Below are the code and all the weights of a small trained network. Each question names an input and a class and asks about switching units off, where a switched-off unit gives its printed mean instead of its output.

import numpy as np


def w(rows, s, z=0):
    codes = np.array(rows[::2]) - 128.0
    scale = np.full(codes.shape[1], s)
    scale[-1] = z or s
    return codes * scale


def f(y):
    return y / 2 * (1 + np.tanh(0.7978845608 * (y + 0.044715 * y**3)))


def log_softmax(a):
    a = a - a.max(-1, keepdims=True)
    return a - np.log(np.exp(a).sum(-1, keepdims=True))


def net(x, mask):
    res = np.array(x, float).reshape(1, 4) / 4 @ E
    y = f(res @ A[0][:, :-1].T + A[0][:, -1])
    res = res + np.where(mask, y, B[0][:, -1]) @ B[0][:, :-1]
    return log_softmax(res[-1] @ U[:, :-1].T + U[:, -1])


A, B = {}, {}
E = w([
[150,255,163,110,121],'x0',
[114,167,65,103,185],'x1',
[200,189,118,204,209],'x2',
[201,119,72,85,74],'x3',
],0.013)
A[0] = w([
[32,136,112,147,31,3],'neuron 0',
[190,123,115,187,175,104],'neuron 1',
[45,156,65,75,106,107],'neuron 2',
[83,115,108,101,111,94],'neuron 3',
[185,126,75,124,249,120],'neuron 4',
[45,148,206,163,177,58],'neuron 5',
[241,170,78,55,73,50],'neuron 6',
[253,68,72,90,96,74],'neuron 7',
[50,110,82,48,126,83],'neuron 8',
[105,39,29,162,198,73],'neuron 9',
[110,29,35,255,55,107],'neuron 10',
[199,111,157,197,128,108],'neuron 11',
],0.0089,0.0029)
B[0] = w([
[139,129,83,105,117,193],'neuron 0',
[121,67,80,82,65,208],'neuron 1',
[202,99,138,124,114,187],'neuron 2',
[146,89,114,99,135,164],'neuron 3',
[185,66,120,60,84,234],'neuron 4',
[119,101,2,156,135,218],'neuron 5',
[94,134,84,172,186,247],'neuron 6',
[60,104,121,199,184,226],'neuron 7',
[180,100,113,138,107,208],'neuron 8',
[127,231,126,134,132,229],'neuron 9',
[126,231,165,118,115,255],'neuron 10',
[166,94,108,68,87,189],'neuron 11',
],0.0097,0.0083)
U = w([
[31,87,84,167,184,75],'0',
[169,67,147,56,78,45],'1',
[105,255,150,85,114,88],'2',
[122,115,155,91,140,254],'3',
],0.014,0.0088)

Each question gives the input, the list of numbers given to net, and the class t.
The units are the neurons (one row each of A and B). Each row of codes is followed by its name. A weight is (code - 128) times the scale printed after its matrix; where a second scale follows, it is the last column's (A, B and U).
mask holds one flag per neuron, in row order. A switched-off neuron (its flag False) gives its mean, the last column of its row in B, instead of its output. The means were averaged over made-up inputs and are rounded, as every weight is.
A unit's drop is (log p(t) with every unit on - log p(t) with that unit switched off) / (log p(t) with every unit on - log p(t) with every unit switched off).
The circuit of an input: a set's keep is (log p(t) with only the set's units on - log p(t) with every unit switched off) / (log p(t) with every unit on - log p(t) with every unit switched off). Starting from all 12 units, units are removed one at a time, each time the one whose removal leaves the highest keep (on an exact tie, the one counted first), for as long as the keep stays at least 0.8.
circuit, biggest first: the units of the circuit, biggest drop first
unit that matters most: the unit with the biggest drop
top k neurons: the k neurons with the biggest drops, biggest first
drop when u is switched off: that unit's drop, to one decimal
input [7,-8,1,-7], class 3: circuit, biggest first -> [neuron 10]
input [-2,3,1,-1], class 3: top 3 neurons -> [neuron 10; neuron 6; neuron 7]
input [-3,-8,-1,0], class 3: circuit, biggest first -> [neuron 4; neuron 10]
input [-8,-6,1,-7], class 2: circuit, biggest first -> [neuron 10; neuron 9]
input [-6,4,-3,3], class 2: top 2 neurons -> [neuron 9; neuron 10]
input [-5,-2,6,-4], class 1: circuit, biggest first -> [neuron 4; neuron 11]
input [7,-7,8,2], class 1: top 4 neurons -> [neuron 11; neuron 1; neuron 10; neuron 9]
input [-7,6,-8,0], class 1: top 2 neurons -> [neuron 8; neuron 2]
input [-4,-8,1,3], class 3: circuit, biggest first -> [neuron 7; neuron 10]
input [-1,-8,-3,2], class 3: circuit, biggest first -> [neuron 4; neuron 1]
input [2,-6,5,6], class 0: circuit, biggest first -> [neuron 7; neuron 6]
input [-3,-5,6,2], class 1: top 2 neurons -> [neuron 11; neuron 1]
input [-8,-6,5,7], class 2: top 3 neurons -> [neuron 10; neuron 9; neuron 5]
input [4,7,3,2], class 3: top 3 neurons -> [neuron 4; neuron 10; neuron 9]
input [-3,8,6,-5], class 3: unit that matters most -> neuron 4
input [1,8,3,-2], class 3: top 3 neurons -> [neuron 4; neuron 10; neuron 11]
input [6,5,-7,5], class 1: top 4 neurons -> [neuron 2; neuron 8; neuron 10; neuron 9]
input [-8,6,-6,-1], class 2: circuit, biggest first -> [neuron 9; neuron 10]
input [3,5,-6,7], class 0: top 2 neurons -> [neuron 6; neuron 7]
input [-8,4,5,4], class 2: circuit, biggest first -> [neuron 9]
input [-7,2,-1,6], class 2: top 2 neurons -> [neuron 10; neuron 9]
input [-4,-2,4,5], class 0: top 2 neurons -> [neuron 7; neuron 2]
input [5,-6,5,7], class 0: circuit, biggest first -> [neuron 6; neuron 7]
input [-2,-6,-1,5], class 3: top 2 neurons -> [neuron 5; neuron 10]
input [0,0,6,8], class 0: drop when neuron 6 is switched off -> 0.6
input [4,0,1,-4], class 0: drop when neuron 7 is switched off -> -0.3
